Below are the code and all the weights of a small trained network. Each question names an input and a class and asks about switching units off, where a switched-off unit gives its printed mean instead of its output.

import numpy as np


def w(rows, s, z=0):
    codes = np.array(rows[::2]) - 128.0
    scale = np.full(codes.shape[1], s)
    scale[-1] = z or s
    return codes * scale


def norm(h):
    return h / np.sqrt((h * h).mean(-1, keepdims=True) + 1e-5)


def f(y):
    return np.maximum(y, 0)


def log_softmax(a):
    a = a - a.max(-1, keepdims=True)
    return a - np.log(np.exp(a).sum(-1, keepdims=True))


def net(x, mask):
    res = np.array(x, float).reshape(1, 6) / 4 @ E
    u = 0
    for l in range(2):
        y = f(norm(res) @ A[l][:, :-1].T + A[l][:, -1])
        res = res + np.where(mask[u : u + 13], y, B[l][:, -1]) @ B[l][:, :-1]
        u += 13
    return log_softmax(norm(res)[-1] @ U[:, :-1].T + U[:, -1])


A, B = {}, {}
E = w([
[128,128,129,128,128,126,129,127],'x0',
[151,90,127,234,161,93,97,154],'x1',
[126,128,130,129,129,130,132,128],'x2',
[148,25,152,127,124,91,111,50],'x3',
[127,129,131,127,128,126,131,128],'x4',
[128,123,149,154,3,89,136,133],'x5',
],0.0058)
A[0] = w([
[137,53,140,81,118,130,136,39,102],'0.n0',
[131,124,112,69,202,128,110,98,119],'0.n1',
[112,121,111,139,56,116,134,121,149],'0.n2',
[144,161,115,95,112,130,103,157,127],'0.n3',
[132,132,131,136,206,147,132,140,191],'0.n4',
[115,186,121,102,106,159,136,161,172],'0.n5',
[145,95,153,101,182,136,129,94,110],'0.n6',
[127,43,124,218,140,146,124,95,5],'0.n7',
[107,128,121,100,144,144,119,125,44],'0.n8',
[118,133,128,168,29,121,130,146,157],'0.n9',
[154,160,133,254,161,129,114,202,79],'0.n10',
[100,160,106,177,204,93,132,144,103],'0.n11',
[108,136,134,104,143,127,134,121,52],'0.n12',
],0.0097,0.0032)
B[0] = w([
[79,123,87,83,83,224,118,156,241],'0.n0',
[107,203,19,182,138,131,161,103,227],'0.n1',
[161,78,201,97,79,151,124,200,204],'0.n2',
[138,97,122,132,149,75,126,122,170],'0.n3',
[164,101,175,57,200,182,100,142,229],'0.n4',
[176,98,152,181,188,46,126,133,219],'0.n5',
[93,193,61,175,145,129,128,78,200],'0.n6',
[192,162,174,136,207,1,168,154,209],'0.n7',
[119,154,96,142,164,121,133,82,148],'0.n8',
[43,149,73,158,35,71,157,95,239],'0.n9',
[64,126,41,133,42,209,104,139,255],'0.n10',
[159,85,169,92,158,202,113,152,207],'0.n11',
[143,147,97,141,157,119,125,100,142],'0.n12',
],0.01,0.007)
A[1] = w([
[115,143,151,126,157,106,143,119,59],'1.n0',
[139,139,161,179,97,8,130,107,97],'1.n1',
[157,123,125,132,76,136,109,152,50],'1.n2',
[156,191,134,151,185,110,136,106,72],'1.n3',
[146,114,178,175,101,40,160,102,89],'1.n4',
[96,144,145,119,155,173,114,54,91],'1.n5',
[158,128,179,130,116,61,157,122,77],'1.n6',
[154,121,88,165,157,114,137,104,106],'1.n7',
[121,97,195,58,76,212,116,116,2],'1.n8',
[87,145,135,158,59,158,122,100,82],'1.n9',
[153,95,136,111,96,171,91,111,37],'1.n10',
[190,123,148,177,239,74,115,110,77],'1.n11',
[131,90,107,89,126,137,126,145,117],'1.n12',
],0.011,0.0017)
B[1] = w([
[118,148,150,131,152,90,118,128,142],'1.n0',
[137,102,132,114,186,247,96,145,254],'1.n1',
[131,151,144,94,137,115,146,77,177],'1.n2',
[148,88,176,87,92,85,152,94,199],'1.n3',
[155,128,122,127,177,201,84,183,227],'1.n4',
[106,89,162,211,13,98,81,224,187],'1.n5',
[137,108,104,169,152,183,98,180,185],'1.n6',
[121,118,173,107,102,98,124,134,187],'1.n7',
[196,92,170,167,189,54,144,146,180],'1.n8',
[141,176,120,115,195,50,152,52,217],'1.n9',
[137,140,174,89,132,114,135,174,155],'1.n10',
[145,126,180,97,76,28,189,78,230],'1.n11',
[129,130,183,158,119,159,113,90,161],'1.n12',
],0.013,0.0073)
U = w([
[170,106,214,79,119,13,182,91,214],'0',
[156,95,144,136,192,254,70,208,154],'1',
[26,200,11,169,54,133,125,97,2],'2',
],0.0089,0.00076)

Each question gives the input, the list of numbers given to net, and the class t.
The units are the neurons (one row each of A and B). Each row of codes is followed by its name. A weight is (code - 128) times the scale printed after its matrix; where a second scale follows, it is the last column's (A, B and U).
mask holds one flag per neuron, layer by layer. A switched-off neuron (its flag False) gives its mean, the last column of its row in B, instead of its output. The means were averaged over made-up inputs and are rounded, as every weight is.
A unit's drop is (log p(t) with every unit on - log p(t) with that unit switched off) / (log p(t) with every unit on - log p(t) with every unit switched off).
The circuit of an input: a set's keep is (log p(t) with only the set's units on - log p(t) with every unit switched off) / (log p(t) with every unit on - log p(t) with every unit switched off). Starting from the 12 units with the biggest drops (on a tie, the unit counted first), units are removed one at a time, each time the one whose removal leaves the highest keep (on an exact tie, the one counted first), for as long as the keep stays at least 0.8.
circuit, biggest first: the units of the circuit, biggest drop first
top k neurons: the k neurons with the biggest drops, biggest first
k most important neurons of layer l: the k neurons of layer l with the biggest drops, biggest first
drop when u is switched off: that unit's drop, to one decimal
input [-1,-7,5,0,0,7], class 1: 2 most important neurons of layer 1 -> 1.n11, 1.n1
input [-2,4,3,2,5,6], class 1: circuit, biggest first -> 0.n7, 1.n1
input [-2,3,-7,6,-4,-2], class 0: circuit, biggest first -> 0.n7
input [7,2,2,8,8,4], class 1: 2 most important neurons of layer 0 -> 0.n7, 0.n10
input [1,1,8,4,-3,7], class 1: top 2 neurons -> 0.n10, 0.n7
input [5,4,-1,1,-3,-7], class 0: 2 most important neurons of layer 0 -> 0.n0, 0.n7
input [4,7,-2,6,-3,-1], class 0: top 3 neurons -> 0.n7, 1.n11, 0.n9
input [-1,-8,-8,0,4,-2], class 0: 2 most important neurons of layer 0 -> 0.n10, 0.n5
input [-4,-2,-3,0,4,6], class 1: top 3 neurons -> 0.n10, 1.n1, 0.n0
input [5,0,-1,-1,-6,-5], class 0: top 2 neurons -> 0.n0, 0.n10
input [-4,-5,-4,0,6,5], class 1: top 2 neurons -> 0.n10, 0.n5
input [-7,-4,-1,8,-4,-8], class 2: drop when 0.n1 is switched off -> 0.1
input [-8,-2,3,6,6,-3], class 2: drop when 0.n0 is switched off -> 0.3
input [5,-5,5,-1,5,-5], class 0: drop when 0.n10 is switched off -> 0.1
input [-4,-1,6,7,7,-3], class 2: most important neuron of layer 0 -> 0.n0
